Below are the code and all the weights of a small trained network. Each question names an input and a class and asks about switching units off, where a switched-off unit gives its printed mean instead of its output.

import numpy as np


def w(rows, s, z=0):
    codes = np.array(rows[::2]) - 128.0
    scale = np.full(codes.shape[1], s)
    scale[-1] = z or s
    return codes * scale


def norm(h):
    return h / np.sqrt((h * h).mean(-1, keepdims=True) + 1e-5)


def f(y):
    return y / 2 * (1 + np.tanh(0.7978845608 * (y + 0.044715 * y**3)))


def log_softmax(a):
    a = a - a.max(-1, keepdims=True)
    return a - np.log(np.exp(a).sum(-1, keepdims=True))


def net(x, mask):
    res = np.array(x, float).reshape(1, 4) / 4 @ E
    u = 0
    for l in range(2):
        y = f(norm(res) @ A[l][:, :-1].T + A[l][:, -1])
        res = res + np.where(mask[u : u + 8], y, B[l][:, -1]) @ B[l][:, :-1]
        u += 8
    return log_softmax(norm(res)[-1] @ U[:, :-1].T + U[:, -1])


A, B = {}, {}
E = w([
[60,198,132,118,124,64,77,50,35,80],'x0',
[157,196,62,110,68,254,178,138,106,114],'x1',
[156,48,39,33,137,94,116,135,82,143],'x2',
[105,98,94,191,114,135,82,126,101,200],'x3',
],0.0074)
A[0] = w([
[95,77,124,190,138,183,21,208,55,182,105],'0.n0',
[119,150,47,226,120,113,87,121,104,243,41],'0.n1',
[160,58,169,171,209,42,184,252,193,171,116],'0.n2',
[176,155,171,8,117,26,205,190,201,2,58],'0.n3',
[101,11,74,73,45,70,125,177,134,86,152],'0.n4',
[71,125,176,253,68,115,94,153,228,104,47],'0.n5',
[126,36,103,252,63,151,50,89,117,184,4],'0.n6',
[168,189,205,128,227,169,145,157,135,19,68],'0.n7',
],0.0054,0.0027)
B[0] = w([
[236,191,194,80,150,98,148,133,142,106,175],'0.n0',
[159,159,183,66,82,86,197,100,124,183,171],'0.n1',
[128,171,95,133,118,116,94,183,164,88,253],'0.n2',
[202,181,200,143,124,102,158,80,106,255,245],'0.n3',
[148,93,94,211,228,157,123,114,51,134,216],'0.n4',
[119,43,125,114,178,186,161,77,105,59,224],'0.n5',
[175,186,168,129,137,94,179,68,124,242,167],'0.n6',
[157,64,119,89,133,131,146,69,102,189,211],'0.n7',
],0.0091,0.0037)
A[1] = w([
[128,117,165,140,138,35,94,175,184,61,119],'1.n0',
[174,169,117,142,53,229,161,202,71,100,135],'1.n1',
[190,78,127,128,119,138,131,217,240,149,111],'1.n2',
[160,32,190,203,137,65,102,85,165,182,3],'1.n3',
[73,123,162,222,81,152,172,78,185,114,157],'1.n4',
[217,20,23,135,108,71,123,125,67,131,169],'1.n5',
[137,116,130,175,207,63,133,104,132,128,111],'1.n6',
[47,188,107,103,107,2,76,32,102,85,156],'1.n7',
],0.0076,0.0031)
B[1] = w([
[138,104,130,95,49,169,48,151,65,180,167],'1.n0',
[114,82,181,107,82,73,30,161,121,142,246],'1.n1',
[57,204,89,185,144,64,161,117,134,104,205],'1.n2',
[139,124,129,89,96,104,111,108,111,128,198],'1.n3',
[146,63,46,67,237,143,148,76,54,101,196],'1.n4',
[97,124,173,132,152,163,157,65,145,81,224],'1.n5',
[118,123,128,67,25,254,125,156,103,103,204],'1.n6',
[139,141,91,187,148,121,164,202,216,141,253],'1.n7',
],0.01,0.0065)
U = w([
[195,170,194,111,120,78,203,55,118,214,237],'0',
[100,40,120,135,218,204,167,49,78,33,112],'1',
[64,176,71,208,137,86,153,220,203,93,137],'2',
[109,85,161,85,25,159,5,185,108,119,11],'3',
],0.015,0.0013)

Each question gives the input, the list of numbers given to net, and the class t.
The units are the neurons (one row each of A and B). Each row of codes is followed by its name. A weight is (code - 128) times the scale printed after its matrix; where a second scale follows, it is the last column's (A, B and U).
mask holds one flag per neuron, layer by layer. A switched-off neuron (its flag False) gives its mean, the last column of its row in B, instead of its output. The means were averaged over made-up inputs and are rounded, as every weight is.
A unit's drop is (log p(t) with every unit on - log p(t) with that unit switched off) / (log p(t) with every unit on - log p(t) with every unit switched off).
unit that matters most: the unit with the biggest drop
k most important neurons: the k neurons with the biggest drops, biggest first
top k neurons in layer l: the k neurons of layer l with the biggest drops, biggest first
input [1,-8,4,-7], class 3: unit that matters most : 1.n6
input [6,-8,5,-7], class 3: 2 most important neurons : (1.n6, 1.n0)
input [-6,-8,6,-4], class 3: 2 most important neurons : (1.n0, 0.n2)
input [8,-6,-4,7], class 2: 2 most important neurons : (1.n7, 0.n3)
input [7,0,0,7], class 0: top 4 neurons in layer 0 : (0.n1, 0.n6, 0.n0, 0.n2)
input [-5,-6,4,-3], class 3: top 3 neurons in layer 1 : (1.n0, 1.n6, 1.n7)
input [7,-4,-7,-6], class 1: 2 most important neurons : (1.n4, 0.n2)
input [-5,-4,-4,-2], class 2: 3 most important neurons : (0.n2, 1.n2, 0.n4)
input [4,4,-4,0], class 1: top 2 neurons in layer 0 : (0.n2, 0.n0)
input [-7,0,3,6], class 2: 4 most important neurons : (1.n2, 0.n2, 0.n3, 0.n7)
input [7,-2,-8,3], class 1: 2 most important neurons : (1.n4, 0.n5)
input [3,-1,8,7], class 1: 4 most important neurons : (0.n4, 1.n5, 0.n3, 1.n1)
input [5,-7,-6,-5], class 3: 2 most important neurons : (1.n0, 1.n6)
input [7,0,-2,-2], class 2: unit that matters most : 1.n7
input [6,2,-2,7], class 0: top 2 neurons in layer 0 : (0.n1, 0.n6)
input [2,4,-3,0], class 3: 3 most important neurons : (1.n1, 1.n5, 0.n5)
input [-5,2,8,7], class 1: 4 most important neurons : (0.n4, 1.n5, 0.n3, 1.n7)
input [-5,5,4,1], class 2: top 4 neurons in layer 1 : (1.n2, 1.n4, 1.n6, 1.n0)
input [-3,-8,-2,-6], class 3: top 2 neurons in layer 1 : (1.n0, 1.n6)
input [-3,-7,-4,4], class 3: top neuron in layer 1 : (1.n0)
input [-7,6,-7,2], class 1: top 2 neurons in layer 1 : (1.n4, 1.n7)
